tere: [146 165 133 103 155 110 166 149]
leko: [134 138 135 134 127 145 138 143]
laven: [138 134 146 103 131 137 166 137]
Tavo: [165 178 158  85 124 144 182 144]
Zibi: [142 171 120  98 184  76 171  82]
risi: [152 181 132  85 171  88 183  94]
zis: [101 109  99 173 165 131 160 131]
Fipur: [101 109  99 173 165 105 103 105]
bufim: [146 165 133 103 155 110 166 112]
start: [134 127 145 138]  leko, 3
start: [152 181 132  85 171  88 183]  risi, 0
start: [138 135 134 127 145]  leko, 1
start: [165 178 158  85]  Tavo, 0
start: [134 138]  leko, 0
start: [ 85 124]  Tavo, 3
start: [131 160 131]  zis, 5

bug: [148 121 118 128 157 123 150 116]
Meniv: [108 142 161 130 106 157 106 162]
luto: [124 157 174 146  89 140 124 177]
nalar: [104 123 138 114 135 164 101 136]
fep: [121 121 105 114 174 135 138 101]
Vofom: [116 112 120 110 157 155 113 116]
Nane: [121 121 128 118 146 149 119 126]
dezo: [103 134 102 174  98 134 181 152]
ludor: [175 117 102 134 174  98 181 100]
tuv: [147 135 136 137 134 122 149 136]
Gatum: [100  98 107  94 175 172  95 101]
start: [175 172  95]  Gatum, 4
start: [102 134 174  98 181]  ludor, 2
start: [175 117 102 134 174  98]  ludor, 0
[121 121 128 118 146 149 119 126]  Nane

Kif: [ 92 128 133 132 123 116 128 117 138 118 136 119 121 128 113 134 131 112
 125 126 116 116 128 114 147 141 145 146 148 148 108 125 136 170 135 106
 134 125 111 119 134 160 124 129 113  89 132 124 146 130 133 133 120 129
 129 132 135 163 124 159 143 129 121]
matug: [146 113 129 130 149 106 115 142 139 151 135 119 133 134 131 141 125 145
 120 123 141 105 169 124 104 107 131 126 114 118 116 135 131 106 151 133
 133 131 118 142 119 101 115 146 129 154 143 118  99 132 119 135 127 153
 117 133 125 113 113 105 143 115 138]
pupiz: [147 112 133 131 148 109 118 143 137 150 139 118 130 133 131 142 125 140
 123 126 139 106 167 124 104 103 130 121 116 116 115 133 137 106 155 133
 135 129 120 143 119 103 116 147 130 156 147 117 102 129 120 140 128 155
 117 135 126 114 111 111 144 114 141]
biv: [118 107 102 113 136 135 126 149 130 121 119 121 110 128 131 110 130 127
 110 123 131 142 118 120 105 113 118 136 118 131 134 125 108  91 107 137
 120 129 135 143 131 108 121 113 132 117 148 139 142 106 115 134 148 110
 134 112 155 102 132 110 106 113 139]
Biri: [116 115 126 126 119 144 136 135 118 101 117 129 119 115 141 127 113 145
 150 114 118 155  89 144 135 144 125 125 112 115 136 147 111 121 121 157
 116 124 121 129 144 128 155 123 146 138 105 122 143 126 117 132 110  95
 116 147 135 128 132 105 107 138 112]
kode: [157 154 131 145 129 131 125 116 134 146 129 138 114 129 120 127 117 122
 105 136 121 117 149 128 147 133 116 120 152 132 120 108 139 140 155 115
 152 120 146 113  96 162 134 121 113 115 148 117 106 132 142 139 137 132
 133 134 129 132 127 155 137 159 122]
tosof: [133 134 118 125 134 122 125 146 125 126 122 134 139 124 125 124 143 136
 116 126 143 121 130 120  78 108 140 129 117 117  95 137 118  91 122 135
 123 143 121 107 114 106 114 119 127 163 115 137 111 132 118 117 147 128
 116 101 131 101 128 118 122 105 134]
start: [134 121 113 115 148 117 106 132 142 139]  kode, 42
start: [135 129 120 143]  pupiz, 36
start: [129 130 149 106 115 142 139]  matug, 2
start: [122 143]  Biri, 47

vero: [162 129 102 135 130]
rad: [166 156  96 115 153]
rabe: [162 143  91 135 130]
vidup: [143  91 162 135 177]
Sapo: [162 143 102 135 130]
start: [162 143 102]  Sapo, 0
start: [ 96 115 153]  rad, 2
start: [162 143  91 135]  rabe, 0

